[  5.0 -14.2   8.8  29.0   7.5  -5.4   5.7  29.3  -5.7   7.8   0.0 -10.7
   0.5   5.1  -1.2  -0.6] : E/U
[ 15.7 -11.9   6.6  29.3   7.2 -12.7   7.2  -6.4  -8.6   4.8   1.8  -4.8
  -8.4 -17.0  -0.8  -7.0] : G/C
[-10.2  -1.6   4.2  22.1 -17.6  -1.7  -2.8  18.1   6.8  -0.5  11.5 -11.0
  -8.3  -3.4  -0.5  -7.1] : E/P
[-14.4  -8.5   1.4   2.7  -7.5  -5.6   0.8  15.5   6.9  -2.1  -3.6   1.3
 -13.2   6.3  -8.7 -10.5] : E/P
[  2.1   1.5   6.9   0.5  -8.4  -1.1   4.1  12.6 -24.3  -5.6   3.1  -4.0
  -3.5 -14.4  -9.4  -9.8] : E/U
[ -5.0   1.5  -1.7 -16.5   3.2  14.1   3.2   1.7   4.7 -15.6   6.2   6.0
  -9.8  -0.5 -18.8  15.2] : E/P
[-20.4  18.1   9.3   2.4 -21.2  -9.1   8.6  12.0   4.7  -2.7   2.9  -4.1
  -1.5  -0.6 -15.3 -10.2] : E/P
[  6.5 -14.1   3.7  44.4   6.0 -36.7   5.4  -6.5 -19.2  -3.0   5.9   4.7
  -4.0   0.6  -1.3 -23.0] : G/H
[ 28.4 -33.7 -10.2  17.2  17.7  -2.3   1.7  -4.8   2.1  11.8  -7.0  -4.6
  -1.6 -10.9  19.7 -20.7] : G/C
[ 14.7   5.0   2.2  -5.3  17.3  -7.0   8.4 -17.2  -7.7  -3.3  -0.9   8.8
   0.6  -7.7  -4.4   2.9] : G/H
[-17.4   6.8   8.0  15.9 -10.9 -18.8   7.0  13.4   5.3  -2.3  -0.2  -1.0
 -16.7  -4.9  -5.7  -9.2] : E/P
[ 13.9  -1.5  -1.6  13.2   4.4  -8.6   9.6 -10.4  12.8  -6.8   4.0   7.9
  -2.1   0.5  -8.9  -2.7] : G/C
[ -6.6 -10.0   4.1  20.5 -10.3 -17.4   0.8  10.2 -11.6  -8.1   6.2  -8.6
  -4.5  -8.6 -16.2 -21.6] : E/U
[-6.8  1.7 -2.0  6.5 -3.7 -1.4 -5.7 15.0  3.5 -1.4 -1.6 -6.3 -3.0 -0.2
 -2.8 -3.1] : E/P
[-14.4  -0.3   8.5   7.1 -10.5  -2.9   7.6  14.8  -9.0  -1.9   2.5  -3.0
   1.1   7.5 -11.3  -5.5] : E/P
[  1.2   0.8   5.8   5.4  -4.9 -16.9   3.6 -10.6   0.6  -8.4   7.5   5.9
  -1.9  -0.3 -11.3 -11.7] : G/H
[ 21.1 -21.3  -0.4  23.4  17.3  -5.4   1.0  -3.4  19.5  13.5  -2.9  -1.0
   0.9  -3.5  19.5  -4.9] : G/C
[ 17.0  77.0  22.8  24.5 -23.3  -4.6 -10.1  18.4  35.3  10.1   1.2 -23.1
  16.8  15.5   6.4  32.2] : G/C
[ 11.3  15.3  14.2   4.5  -6.2  -5.8   8.8 -12.6   7.6  -2.3  -1.0   9.8
 -10.5  -5.9 -12.0   0.8] : G/C
[ 16.9  -1.5  -2.9   6.2  11.9 -15.1   1.6 -13.0  -1.9   1.3  -2.2   3.7
  -7.3 -20.4  12.9 -12.7] : G/C
[ 34.8   2.6   1.6  -4.9  16.9  -8.2   7.1 -27.3  16.5  -4.5   0.9  16.7
   0.5  -0.2  -4.5   4.5] : G/C
[-14.9   5.0  12.1  15.1  -7.5  -9.3   1.1  16.8 -22.5  -5.3   7.8 -10.4
  -8.5 -14.0  -9.1  -1.3] : E/U
[-16.6  -9.2  -0.4  20.1  -3.8  -3.1  14.6  12.5  10.2   3.5   5.6  -3.4
   0.0  -5.3  -1.0  -6.8] : E/P
[-17.6  24.4  11.0  -0.6  -4.9 -14.8   5.7  15.0   1.9  -2.8   0.8  -6.4
  -0.8  -7.2 -10.6  -1.3] : E/P
[ 12.7 -10.7   0.2  27.6   4.8 -19.2   5.9 -11.2   3.0  -4.0   5.1   3.9
  -4.4  -8.1  -2.1 -13.1] : G/H
[ 19.8   8.8   0.5  12.4   7.4  -5.0   6.2 -13.9   5.6  -8.3   6.5   9.9
  -0.2  -2.0  -7.5   5.8] : G/H
[ 11.4  13.2   0.2 -10.6   6.0   2.2  -1.8 -18.7  14.2   0.2   4.5   3.6
   9.6  -0.2   7.0  11.3] : G/C
[ 16.2 -10.9  -0.7   5.6  21.7   0.9  13.5  -6.2   8.7  -2.4   8.0   7.4
   8.7   3.6   0.7   0.4] : G/H
[-20.7 -14.1   8.2  22.3  -5.0 -10.6  22.3   4.2 -16.9  -5.0   6.4   9.4
  -7.4  -1.9 -17.5 -10.0] : E/P
[-12.1   2.9  10.0  -1.3  -6.4   0.4   4.5  20.8 -12.3  -0.1  -4.0  -2.9
  -2.3   1.7 -11.0  -5.7] : E/P
[ 17.4 -11.3  -1.6  15.4   2.5  -1.7   6.9  -5.7  16.2  -1.1   5.0  12.7
  -2.4   3.2   5.3  -4.7] : G/H
[ -7.1  13.4  13.3   2.7  -9.4 -11.2  -2.1  10.4 -14.7 -14.4   8.2  -1.1
  -4.3   1.2 -27.3  -0.2] : E/U
[-15.2  14.7  11.8  16.5 -10.7  -8.1   2.0  13.7  -4.6 -10.7  10.0   0.2
  -1.6  11.8 -20.7   0.8] : E/P
[ -6.4 -12.3  -2.7   8.1   0.8 -11.0   4.9   9.6  -2.9  -2.5   0.3  -0.8
 -10.0  -7.7  -1.6 -16.4] : E/U

[ -8.5  -9.1   9.5  -3.1  -9.6   5.2 -13.4   7.0  -6.5 -18.6  13.8  17.8
   2.2  18.4  -1.3   6.0] : S/QR
[  2.4 -14.9   0.9 -24.3  35.7  -7.0  -7.8  -0.3   7.8  16.0   5.9 -10.1
  -7.5 -18.7  25.0 -12.6] : T/LP
[ -0.9  -1.8   5.9 -21.7   6.4  15.5 -15.0   6.8   6.2 -16.6  34.0  10.6
  -8.6  11.3  11.0  -1.4] : S/GN
[ -1.7  -4.3  16.6 -11.4  11.1  13.6  -7.5  15.9 -17.5  -7.2  34.7   6.0
  -0.6  10.6   5.8   1.7] : S/GN
[ -1.4  -8.1  -1.7 -22.5 -10.0   5.8   2.0  -0.4  -1.1   0.0  -5.4   9.0
  -0.5  13.0 -13.6   0.7] : D/SQ
[ -4.5  -0.2  12.0  12.5   5.1  -0.9  -2.2 -16.2  -1.6  12.0   3.1  -3.3
  -1.8 -13.3   9.5  -1.9] : T/LL
[ -0.5  13.5   2.9 -20.1 -17.7  -3.3  -3.1   0.0  -0.7  -7.7 -13.8   5.0
   4.5  15.2 -19.5  10.1] : K/PZ
[ -6.7  -5.9  -1.7 -22.7 -12.4  -1.1  -1.3   6.8   3.3 -10.5 -14.0   3.9
   4.8   6.8 -15.0   1.1] : K/PZ
[-12.1   3.5  13.7 -34.7  11.0  11.3 -17.3   4.4  -0.8 -11.7  18.6  11.9
  -6.0   6.1   6.9   9.2] : S/QR
